Below are the code and all the weights of a small trained network. Each question names an input and a class and asks about switching units off, where a switched-off unit gives its printed mean instead of its output.

import numpy as np


def w(rows, s, z=0):
    codes = np.array(rows[::2]) - 128.0
    scale = np.full(codes.shape[1], s)
    scale[-1] = z or s
    return codes * scale


def f(y):
    return np.maximum(y, 0)


def log_softmax(a):
    a = a - a.max(-1, keepdims=True)
    return a - np.log(np.exp(a).sum(-1, keepdims=True))


def net(x, mask):
    res = np.array(x, float).reshape(1, 4) / 4 @ E
    y = f(res @ A[0][:, :-1].T + A[0][:, -1])
    res = res + np.where(mask, y, B[0][:, -1]) @ B[0][:, :-1]
    return log_softmax(res[-1] @ U[:, :-1].T + U[:, -1])


A, B = {}, {}
E = w([
[69,133,212,246,187,102,120,137],'x0',
[28,128,30,172,71,124,38,116],'x1',
[174,125,185,167,16,74,126,162],'x2',
[41,57,143,51,136,2,170,141],'x3',
],0.0092)
A[0] = w([
[80,116,148,78,128,77,143,123,49],'neuron 1',
[57,114,53,157,64,150,103,116,118],'neuron 2',
[100,127,73,97,255,183,132,122,2],'neuron 3',
[149,123,148,134,83,103,116,131,41],'neuron 4',
[86,120,134,81,130,58,154,121,44],'neuron 5',
[111,125,191,203,184,125,141,117,34],'neuron 6',
[157,138,117,150,124,165,123,126,113],'neuron 7',
[155,115,98,82,98,141,131,130,27],'neuron 8',
[111,146,80,146,116,119,105,117,114],'neuron 9',
[199,117,185,86,186,149,177,121,109],'neuron 10',
[148,137,111,152,124,162,124,128,51],'neuron 11',
[178,132,71,35,80,145,132,115,79],'neuron 12',
[152,116,163,159,34,104,136,138,19],'neuron 13',
[91,132,147,191,151,108,108,131,106],'neuron 14',
[161,127,157,123,122,116,138,134,147],'neuron 15',
[155,141,145,150,63,117,134,122,2],'neuron 16',
[193,142,113,189,128,213,117,114,39],'neuron 17',
[174,137,168,96,161,125,140,115,141],'neuron 18',
],0.021,0.0032)
B[0] = w([
[166,64,154,108,136,126,106,151,222],'neuron 1',
[145,195,69,137,106,123,93,185,250],'neuron 2',
[131,152,160,123,93,103,126,2,249],'neuron 3',
[126,139,130,124,125,120,121,72,174],'neuron 4',
[167,73,158,99,150,109,112,154,232],'neuron 5',
[76,125,131,160,149,172,188,145,222],'neuron 6',
[152,91,145,119,135,127,117,146,171],'neuron 7',
[101,127,145,143,139,153,174,140,187],'neuron 8',
[127,154,97,124,118,121,108,153,183],'neuron 9',
[130,187,63,131,96,120,91,181,246],'neuron 10',
[143,105,149,113,138,114,128,145,163],'neuron 11',
[66,119,142,176,163,174,192,139,249],'neuron 12',
[127,154,136,120,111,118,123,29,217],'neuron 13',
[97,138,120,146,143,163,173,148,204],'neuron 14',
[128,152,105,132,106,123,109,132,170],'neuron 15',
[128,140,148,119,118,110,129,68,180],'neuron 16',
[161,43,159,87,152,101,109,164,224],'neuron 17',
[136,165,92,140,126,127,97,152,197],'neuron 18',
],0.031,0.019)
U = w([
[142,212,23,128,109,113,99,185,188],'0',
[61,139,121,171,195,189,237,146,203],'1',
[187,70,149,60,180,90,123,163,2],'2',
[129,184,136,105,93,85,145,3,108],'3',
],0.011,0.0022)

Each question gives the input, the list of numbers given to net, and the class t.
The units are the neurons (one row each of A and B). Each row of codes is followed by its name. A weight is (code - 128) times the scale printed after its matrix; where a second scale follows, it is the last column's (A, B and U).
mask holds one flag per neuron, in row order. A switched-off neuron (its flag False) gives its mean, the last column of its row in B, instead of its output. The means were averaged over made-up inputs and are rounded, as every weight is.
A unit's drop is (log p(t) with every unit on - log p(t) with that unit switched off) / (log p(t) with every unit on - log p(t) with every unit switched off).
most important unit: the unit with the biggest drop
k most important neurons: the k neurons with the biggest drops, biggest first
drop when u is switched off: that unit's drop, to one decimal
input [-1,-7,5,5], class 0: most important unit	neuron 10
input [7,3,7,7], class 1: 3 most important neurons	neuron 14; neuron 3; neuron 6
input [7,-7,-7,7], class 0: 3 most important neurons	neuron 10; neuron 12; neuron 18
input [7,8,-8,8], class 0: 2 most important neurons	neuron 2; neuron 17
input [5,-7,8,-2], class 3: 3 most important neurons	neuron 13; neuron 2; neuron 16
input [5,6,8,8], class 2: 2 most important neurons	neuron 5; neuron 1
input [1,4,5,-2], class 3: 4 most important neurons	neuron 10; neuron 13; neuron 16; neuron 18
input [-6,6,-7,2], class 3: 3 most important neurons	neuron 3; neuron 10; neuron 6
input [-4,-6,-2,6], class 0: 3 most important neurons	neuron 10; neuron 17; neuron 18
input [0,-3,2,-4], class 2: 2 most important neurons	neuron 17; neuron 2
input [-2,-6,-6,0], class 0: 3 most important neurons	neuron 10; neuron 13; neuron 18
input [7,-7,-3,7], class 0: 4 most important neurons	neuron 10; neuron 12; neuron 18; neuron 17
input [-5,2,-5,-1], class 1: 4 most important neurons	neuron 12; neuron 13; neuron 8; neuron 16
input [-6,-4,3,2], class 1: 2 most important neurons	neuron 12; neuron 2
input [2,5,7,4], class 3: most important unit	neuron 13
input [-5,4,-3,-1], class 1: drop when neuron 18 is switched off	0.1
input [-2,-7,3,5], class 0: drop when neuron 10 is switched off	7.0
input [-7,3,-5,6], class 1: drop when neuron 12 is switched off	5.7
